Below is a small trained network, with its code and all its weights. Each question gives an input and a class and asks what happens when units are switched off, that is, made to give their printed mean instead of their output.

import numpy as np


def w(rows, s, z=0):
    codes = np.array(rows[::2]) - 128.0
    scale = np.full(codes.shape[1], s)
    scale[-1] = z or s
    return codes * scale


def f(y):
    return np.maximum(y, 0)


def log_softmax(a):
    a = a - a.max(-1, keepdims=True)
    return a - np.log(np.exp(a).sum(-1, keepdims=True))


def net(x, mask):
    res = np.array(x, float).reshape(1, 6) / 4 @ E
    y = f(res @ A[0][:, :-1].T + A[0][:, -1])
    res = res + np.where(mask, y, B[0][:, -1]) @ B[0][:, :-1]
    return log_softmax(res[-1] @ U[:, :-1].T + U[:, -1])


A, B = {}, {}
E = w([
[120,57,155,247,113,113,223,119,216,116],'x0',
[185,176,39,170,183,93,136,13,147,133],'x1',
[165,188,193,111,48,66,106,93,175,88],'x2',
[243,128,118,199,87,122,115,193,55,149],'x3',
[110,44,42,86,40,55,144,122,96,88],'x4',
[169,127,108,103,91,254,143,99,147,42],'x5',
],0.0078)
A[0] = w([
[117,137,100,159,193,28,101,126,127,179,175],'N0',
[27,117,135,62,179,146,159,98,186,123,72],'N1',
[120,189,206,162,167,179,100,130,158,153,86],'N2',
[192,166,123,200,94,147,125,166,70,171,76],'N3',
[54,63,44,162,201,211,141,152,43,184,136],'N4',
[77,63,44,113,36,78,144,122,115,93,116],'N5',
[78,139,188,121,136,32,108,158,119,200,193],'N6',
[193,185,25,166,180,87,116,2,160,140,114],'N7',
[172,227,234,107,35,45,90,85,184,68,168],'N8',
[145,187,99,18,140,119,43,112,71,137,51],'N9',
[129,188,174,139,173,176,152,118,138,180,4],'N10',
[81,114,138,171,161,21,110,132,113,208,131],'N11',
[106,61,215,132,95,129,162,219,188,109,120],'N12',
[169,207,179,154,149,159,148,121,148,180,95],'N13',
[228,112,133,176,99,143,121,201,78,147,181],'N14',
[132,129,132,138,199,177,134,141,118,145,166],'N15',
[153,142,73,129,79,224,146,119,153,53,112],'N16',
[154,94,116,103,99,252,144,102,146,65,117],'N17',
[76,127,199,69,68,163,70,209,94,136,150],'N18',
[173,166,117,40,159,124,52,121,101,96,96],'N19',
[144,83,155,252,81,118,222,65,230,95,114],'N20',
[13,140,129,91,141,134,129,93,170,121,60],'N21',
[132,206,110,38,122,144,62,128,63,144,20],'N22',
[207,115,108,116,130,196,139,66,142,85,116],'N23',
[97,92,67,73,74,110,147,111,64,134,110],'N24',
[38,149,119,62,171,115,131,76,199,108,69],'N25',
[121,155,116,85,151,127,54,122,61,117,34],'N26',
[59,137,164,70,150,140,111,92,202,116,111],'N27',
[172,171,42,150,150,101,133,43,154,155,38],'N28',
[139,169,216,135,179,179,107,112,147,154,87],'N29',
[123,163,171,133,199,181,124,149,114,155,113],'N30',
[113,74,38,91,83,78,165,119,93,92,9],'N31',
],0.0065,0.0021)
B[0] = w([
[111,139,152,70,169,143,71,157,158,98,199],'N0',
[180,124,87,168,112,68,90,120,28,94,197],'N1',
[132,199,114,117,62,98,148,125,170,176,198],'N2',
[177,140,91,159,90,72,75,144,75,96,188],'N3',
[198,33,127,82,157,162,144,14,143,174,204],'N4',
[137,188,135,102,85,105,167,148,167,187,200],'N5',
[128,124,147,83,159,143,93,146,152,99,211],'N6',
[34,165,132,117,104,200,112,138,45,176,243],'N7',
[198,16,94,66,147,216,116,2,111,183,241],'N8',
[129,132,175,189,173,110,205,115,140,95,204],'N9',
[143,173,111,125,67,79,152,165,187,154,176],'N10',
[128,139,194,75,172,109,88,165,177,71,205],'N11',
[64,147,154,149,143,175,147,115,60,143,205],'N12',
[147,154,96,115,84,83,158,136,146,171,192],'N13',
[162,128,91,149,128,86,77,137,55,87,207],'N14',
[151,140,123,91,108,125,132,99,155,157,177],'N15',
[124,162,174,76,174,103,80,193,172,94,197],'N16',
[128,160,174,88,172,105,60,177,160,91,205],'N17',
[58,150,132,143,131,183,135,125,67,163,213],'N18',
[138,104,187,191,184,136,182,114,152,99,189],'N19',
[128,121,195,180,188,115,177,104,124,111,254],'N20',
[177,143,71,169,113,85,95,145,65,82,184],'N21',
[122,129,181,191,153,116,194,126,140,97,195],'N22',
[113,152,174,89,139,122,79,154,130,103,193],'N23',
[135,165,108,110,87,119,173,135,185,175,179],'N24',
[162,129,81,164,117,74,113,138,78,93,198],'N25',
[130,129,157,194,149,107,185,129,168,111,173],'N26',
[153,111,81,134,107,72,107,137,64,102,193],'N27',
[34,149,146,132,103,176,120,182,66,166,199],'N28',
[134,170,112,100,71,106,150,143,160,158,195],'N29',
[132,155,100,113,63,110,159,102,158,163,186],'N30',
[138,187,130,108,78,75,184,146,178,173,180],'N31',
],0.0075,0.0092)
U = w([
[116,126,180,253,190,107,221,121,160,94,65],'0',
[134,173,97,105,20,83,170,147,205,174,74],'1',
[175,125,57,190,103,70,58,146,55,74,88],'2',
[5,144,139,134,108,203,110,143,60,159,149],'3',
[119,136,172,55,187,121,32,177,202,76,91],'4',
[181,55,103,84,144,175,130,48,141,162,253],'5',
[109,101,83,155,126,157,103,126,166,110,185],'6',
],0.012,0.005)

Each question gives the input, the list of numbers given to net, and the class t.
The units are the neurons (one row each of A and B). Each row of codes is followed by its name. A weight is (code - 128) times the scale printed after its matrix; where a second scale follows, it is the last column's (A, B and U).
mask holds one flag per neuron, in row order. A switched-off neuron (its flag False) gives its mean, the last column of its row in B, instead of its output. The means were averaged over made-up inputs and are rounded, as every weight is.
A unit's drop is (log p(t) with every unit on - log p(t) with that unit switched off) / (log p(t) with every unit on - log p(t) with every unit switched off).
The circuit of an input: a set's keep is (log p(t) with only the set's units on - log p(t) with every unit switched off) / (log p(t) with every unit on - log p(t) with every unit switched off). Starting from the 12 units with the biggest drops (on a tie, the unit counted first), units are removed one at a time, each time the one whose removal leaves the highest keep (on an exact tie, the one counted first), for as long as the keep stays at least 0.8.
circuit, biggest first: the units of the circuit, biggest drop first
unit that matters most: the unit with the biggest drop
top k neurons: the k neurons with the biggest drops, biggest first
drop of u: that unit's drop, to one decimal
input [0,-3,7,2,4,5], class 5: unit that matters most -> N8
input [3,5,4,-2,2,-5], class 3: circuit, biggest first -> (N7; N28)
input [-5,0,-1,1,0,7], class 4: top 2 neurons -> (N17; N16)
input [2,2,-8,-8,3,-7], class 2: top 3 neurons -> (N1; N21; N25)
input [-7,0,7,-1,5,-3], class 0: circuit, biggest first -> (N9; N19)
input [6,-8,7,0,3,-5], class 3: top 3 neurons -> (N12; N18; N4)
input [-8,-7,8,-6,3,0], class 0: top 2 neurons -> (N9; N22)
input [0,7,1,-7,-7,-5], class 1: top 2 neurons -> (N10; N2)
input [-6,-3,-2,-4,6,-4], class 0: circuit, biggest first -> (N9; N22; N26)
input [7,-6,-8,-4,4,1], class 5: top 2 neurons -> (N4; N9)
input [-3,-6,-5,-6,3,-5], class 2: top 2 neurons -> (N1; N21)
input [-5,-3,-1,2,5,6], class 4: top 3 neurons -> (N17; N16; N20)
input [6,-8,8,-6,5,-7], class 3: top 2 neurons -> (N12; N18)
input [-5,-3,7,-4,2,-4], class 5: top neuron -> (N8)
input [3,-7,2,-2,6,-4], class 3: top 2 neurons -> (N12; N18)
input [6,8,1,-8,2,3], class 2: top 4 neurons -> (N25; N1; N21; N27)
input [5,7,-7,0,4,-5], class 3: top 2 neurons -> (N7; N28)
input [-5,-5,-6,-7,0,-3], class 2: drop of N1 -> 0.3
input [-6,0,3,-2,-2,-6], class 0: drop of N23 -> 0.1
input [7,-8,1,7,-4,4], class 3: circuit, biggest first -> (N12)
input [1,-7,5,-1,3,-2], class 3: drop of N12 -> 0.2
